Below are the code and all the weights of a small trained network. Each question names an input and a target symbol and asks about switching units off, where a switched-off unit gives its printed mean instead of its output.

import numpy as np


def w(rows, s, z=0):
    codes = np.array(rows[::2]) - 128.0
    scale = np.full(codes.shape[1], s)
    scale[-1] = z or s
    return codes * scale


def norm(h):
    return h / np.sqrt((h * h).mean(-1, keepdims=True) + 1e-5)


def f(y):
    return y / 2 * (1 + np.tanh(0.7978845608 * (y + 0.044715 * y**3)))


def softmax(a):
    e = np.exp(a - a.max(-1, keepdims=True))
    return e / e.sum(-1, keepdims=True)


def log_softmax(a):
    a = a - a.max(-1, keepdims=True)
    return a - np.log(np.exp(a).sum(-1, keepdims=True))


def net(x, mask):
    ids = ['ΔΣαγεηθλμξτψ'.index(c) for c in x.split()]
    T = len(ids)
    res = E[ids] + P[:T]
    r = norm(res)
    for j in range(2):
        rows = slice(3 * j, 3 * j + 3)
        q, k, v = (r @ M[0][rows].T for M in (Q, K, V))
        z = softmax(np.where(np.tri(T) > 0, q @ k.T / 3**0.5, -1e9)) @ v
        o = O[0][rows]
        res = res + np.where(mask[j], z, o[:, -1]) @ o[:, :-1]
    y = f(norm(res) @ A[0][:, :-1].T + A[0][:, -1])
    res = res + np.where(mask[2:26], y, B[0][:, -1]) @ B[0][:, :-1]
    return log_softmax(norm(res)[-1] @ U[:, :-1].T + U[:, -1])


Q, K, V, O, A, B = {}, {}, {}, {}, {}, {}
E = w([
[109,89,93],'Δ',
[51,165,160],'Σ',
[178,64,113],'α',
[89,84,175],'γ',
[109,162,206],'ε',
[118,143,5],'η',
[128,117,174],'θ',
[114,71,86],'λ',
[223,247,105],'μ',
[111,141,86],'ξ',
[92,145,131],'τ',
[51,211,41],'ψ',
],0.012)
P = w([
[125,2,171],'0',
[131,85,113],'1',
[134,111,104],'2',
[147,126,97],'3',
[154,124,104],'4',
[152,131,111],'5',
[153,137,112],'6',
[152,126,111],'7',
],0.0024)
Q[0] = w([
[93,90,181],'h0',
[101,243,74],'h0',
[48,155,2],'h0',
[77,62,175],'h1',
[14,101,158],'h1',
[181,101,96],'h1',
],0.0088)
K[0] = w([
[49,126,224],'h0',
[126,140,73],'h0',
[36,219,82],'h0',
[254,194,169],'h1',
[152,210,94],'h1',
[131,98,185],'h1',
],0.0078)
V[0] = w([
[143,22,155],'h0',
[145,126,149],'h0',
[26,83,84],'h0',
[3,84,95],'h1',
[163,240,141],'h1',
[159,130,77],'h1',
],0.006)
O[0] = w([
[238,222,130,185],'h0',
[79,177,191,116],'h0',
[142,97,102,253],'h0',
[3,88,139,255],'h1',
[107,205,32,32],'h1',
[173,109,33,92],'h1',
],0.0048,0.0027)
A[0] = w([
[85,106,126,140],'n0',
[105,254,95,253],'n1',
[95,125,66,122],'n2',
[128,200,126,236],'n3',
[151,85,81,113],'n4',
[117,139,66,61],'n5',
[61,176,152,72],'n6',
[139,87,197,155],'n7',
[128,119,172,142],'n8',
[109,210,60,32],'n9',
[131,99,116,175],'n10',
[167,144,124,91],'n11',
[76,93,132,137],'n12',
[82,74,172,162],'n13',
[101,192,122,208],'n14',
[121,116,156,108],'n15',
[153,107,162,153],'n16',
[155,199,72,181],'n17',
[175,149,166,105],'n18',
[160,159,166,129],'n19',
[98,91,113,74],'n20',
[186,141,155,76],'n21',
[168,165,74,135],'n22',
[160,71,61,194],'n23',
],0.012,0.0026)
B[0] = w([
[114,179,170,184],'n0',
[238,11,127,214],'n1',
[136,210,153,183],'n2',
[121,4,224,164],'n3',
[143,93,149,163],'n4',
[180,189,80,146],'n5',
[117,63,149,171],'n6',
[157,152,71,236],'n7',
[104,157,85,171],'n8',
[136,105,85,163],'n9',
[118,166,126,162],'n10',
[134,205,85,125],'n11',
[138,133,118,209],'n12',
[146,140,117,253],'n13',
[171,2,186,166],'n14',
[105,128,70,147],'n15',
[180,164,136,174],'n16',
[152,21,126,164],'n17',
[80,175,137,162],'n18',
[132,134,208,157],'n19',
[97,139,118,162],'n20',
[53,188,107,156],'n21',
[122,74,183,146],'n22',
[139,231,169,212],'n23',
],0.0044,0.0047)
U = w([
[127,119,103,34],'Δ',
[53,75,145,190],'Σ',
[229,199,132,181],'α',
[69,97,196,87],'γ',
[112,108,161,1],'ε',
[123,149,37,218],'η',
[114,229,212,138],'θ',
[189,87,132,147],'λ',
[152,80,114,28],'μ',
[59,190,113,90],'ξ',
[11,123,140,123],'τ',
[63,56,57,167],'ψ',
],0.012,0.0055)

Each question gives the input, a string of symbols that net reads in full, and the target symbol t.
The units are the heads (3 rows each of Q, K, V and O) and the neurons (one row each of A and B). Each row of codes is followed by its name. A weight is (code - 128) times the scale printed after its matrix; where a second scale follows, it is the last column's (O, A, B and U).
mask holds one flag per unit, heads first, then neurons. A switched-off unit (its flag False) gives its mean, the last column of its rows in O or B, instead of its output. The means were averaged over made-up inputs and are rounded, as every weight is.
A unit's drop is (log p(t) with every unit on - log p(t) with that unit switched off) / (log p(t) with every unit on - log p(t) with every unit switched off).
The circuit of an input: a set's keep is (log p(t) with only the set's units on - log p(t) with every unit switched off) / (log p(t) with every unit on - log p(t) with every unit switched off). Starting from the 12 units with the biggest drops (on a tie, the unit counted first), units are removed one at a time, each time the one whose removal leaves the highest keep (on an exact tie, the one counted first), for as long as the keep stays at least 0.8.
units of the circuit, in order: the units of the circuit, biggest drop first
most important unit: the unit with the biggest drop
top k neurons: the k neurons with the biggest drops, biggest first
heads that matter: for each layer, one digit per head in row order, 1 if its drop is at least 0.15 and else 0, layers parted by /
drop of u: that unit's drop, to one decimal
input τ ψ τ η γ η γ, target η: heads that matter -> 10
input γ γ τ α γ, target α: heads that matter -> 11
input ξ α Δ, target α: most important unit -> n23
input Σ ψ α η ψ, target ψ: units of the circuit, in order -> [h0 n1]
input α τ μ γ γ, target λ: units of the circuit, in order -> [h1 n17]
input α λ λ, target α: units of the circuit, in order -> [n23 h0]
input θ μ Δ ψ γ θ λ, target α: units of the circuit, in order -> [n23 h1]
input Σ λ ξ α ψ γ η γ, target η: top 2 neurons -> [n7 n3]
input Σ μ η γ, target λ: units of the circuit, in order -> [h1 n22]
input ξ η λ, target η: top 3 neurons -> [n23 n3 n14]
input η θ Δ ε Δ Δ τ γ, target τ: top 3 neurons -> [n1 n23 n2]
input γ λ ε θ θ γ, target θ: top 2 neurons -> [n1 n7]
input ε α θ Δ, target θ: top 2 neurons -> [n23 n1]
input Σ θ η Δ λ, target η: top 2 neurons -> [n19 n3]
input η γ η τ γ ε θ, target θ: most important unit -> h0
input α γ γ Σ γ γ η ψ, target ψ: drop of n10 -> 0.0
input γ γ τ γ Σ ε θ, target θ: drop of n7 -> 0.1
input γ ξ γ Σ γ μ, target λ: drop of n1 -> 0.2
